Here is a tiny trained network, its code and every weight. The questions are about switching its units off for an input and a class, where a switched-off unit gives its printed mean instead of its output.

import numpy as np


def w(rows, s, z=0):
    codes = np.array(rows[::2]) - 128.0
    scale = np.full(codes.shape[1], s)
    scale[-1] = z or s
    return codes * scale


def f(y):
    return np.maximum(y, 0)


def log_softmax(a):
    a = a - a.max(-1, keepdims=True)
    return a - np.log(np.exp(a).sum(-1, keepdims=True))


def net(x, mask):
    res = np.array(x, float).reshape(1, 7) / 4 @ E
    y = f(res @ A[0][:, :-1].T + A[0][:, -1])
    res = res + np.where(mask, y, B[0][:, -1]) @ B[0][:, :-1]
    return log_softmax(res[-1] @ U[:, :-1].T + U[:, -1])


A, B = {}, {}
E = w([
[112,81,191,143,171,17,97,97],'x0',
[135,93,94,69,171,158,31,176],'x1',
[80,254,196,155,66,171,5,168],'x2',
[118,60,238,200,120,107,138,122],'x3',
[25,116,96,174,195,93,151,160],'x4',
[202,217,188,204,245,59,83,128],'x5',
[112,174,165,152,134,203,185,236],'x6',
],0.0068)
A[0] = w([
[131,64,110,124,200,104,204,82,132],'N0',
[150,151,25,89,116,147,176,179,53],'N1',
[147,115,157,171,54,163,187,81,114],'N2',
[162,77,111,95,203,96,124,112,252],'N3',
[103,217,178,197,132,168,91,139,142],'N4',
[148,96,192,174,129,91,167,132,35],'N5',
[16,112,86,150,140,186,147,206,142],'N6',
[73,65,130,160,67,159,150,122,98],'N7',
[151,77,100,196,212,126,194,119,105],'N8',
[161,215,154,132,152,145,51,191,229],'N9',
[92,148,253,155,121,129,80,126,74],'N10',
[67,161,81,125,148,103,113,121,80],'N11',
[96,70,73,72,69,153,56,141,238],'N12',
],0.0082,0.0032)
B[0] = w([
[136,175,144,141,187,190,78,62,248],'N0',
[196,111,138,50,26,64,204,200,222],'N1',
[189,133,155,67,118,60,145,142,193],'N2',
[103,122,109,151,117,162,73,90,249],'N3',
[213,181,160,92,142,154,73,125,231],'N4',
[92,103,130,167,162,79,163,99,176],'N5',
[115,72,3,110,63,133,60,196,240],'N6',
[134,96,129,125,90,111,138,151,197],'N7',
[144,160,157,164,227,159,103,8,221],'N8',
[123,112,132,136,164,196,77,109,255],'N9',
[195,166,245,69,24,119,155,210,206],'N10',
[87,117,112,180,132,69,133,128,164],'N11',
[155,65,126,155,109,177,111,193,250],'N12',
],0.0073,0.0075)
U = w([
[103,76,82,98,85,79,131,177,123],'0',
[175,141,191,76,88,78,197,128,4],'1',
[54,129,129,193,186,58,142,81,41],'2',
[160,142,138,104,147,254,56,97,250],'3',
],0.0087,0.0024)

Each question gives the input, the list of numbers given to net, and the class t.
The units are the neurons (one row each of A and B). Each row of codes is followed by its name. A weight is (code - 128) times the scale printed after its matrix; where a second scale follows, it is the last column's (A, B and U).
mask holds one flag per neuron, in row order. A switched-off neuron (its flag False) gives its mean, the last column of its row in B, instead of its output. The means were averaged over made-up inputs and are rounded, as every weight is.
A unit's drop is (log p(t) with every unit on - log p(t) with that unit switched off) / (log p(t) with every unit on - log p(t) with every unit switched off).
The circuit of an input: a set's keep is (log p(t) with only the set's units on - log p(t) with every unit switched off) / (log p(t) with every unit on - log p(t) with every unit switched off). Starting from the 12 units with the biggest drops (on a tie, the unit counted first), units are removed one at a time, each time the one whose removal leaves the highest keep (on an exact tie, the one counted first), for as long as the keep stays at least 0.8.
circuit, biggest first: the units of the circuit, biggest drop first
top k neurons: the k neurons with the biggest drops, biggest first
drop when u is switched off: that unit's drop, to one decimal
input [0,1,-6,-7,-1,2,6], class 1: circuit, biggest first : (N1)
input [7,4,-4,3,6,-5,3], class 3: top 2 neurons : (N0 N8)
input [5,2,-6,-8,7,0,3], class 2: circuit, biggest first : (N11 N8)
input [1,3,2,5,-1,-4,3], class 0: circuit, biggest first : (N0 N8)
input [-5,6,2,-8,0,-1,-6], class 0: top 2 neurons : (N1 N0)
input [3,-4,6,2,5,6,-8], class 1: top 3 neurons : (N10 N0 N8)
input [6,-3,1,0,-7,-8,8], class 1: top 3 neurons : (N2 N3 N9)
input [-2,-4,4,7,-1,5,7], class 1: top 2 neurons : (N10 N0)
input [1,-7,8,-4,1,-5,-4], class 0: top 2 neurons : (N0 N8)
input [8,5,-6,1,5,0,1], class 2: top 2 neurons : (N4 N9)
input [5,7,-2,3,0,-6,4], class 0: top 3 neurons : (N8 N9 N4)
input [0,-5,-8,-4,6,1,-1], class 2: top 2 neurons : (N4 N9)
input [7,-6,-5,-1,5,-3,0], class 2: drop when N4 is switched off : 0.0
input [-5,-3,-6,-3,-3,-1,1], class 1: drop when N1 is switched off : 0.5
input [3,-6,5,6,6,3,6], class 1: circuit, biggest first : (N10)
input [6,-3,2,-4,2,1,-2], class 2: drop when N1 is switched off : 0.3
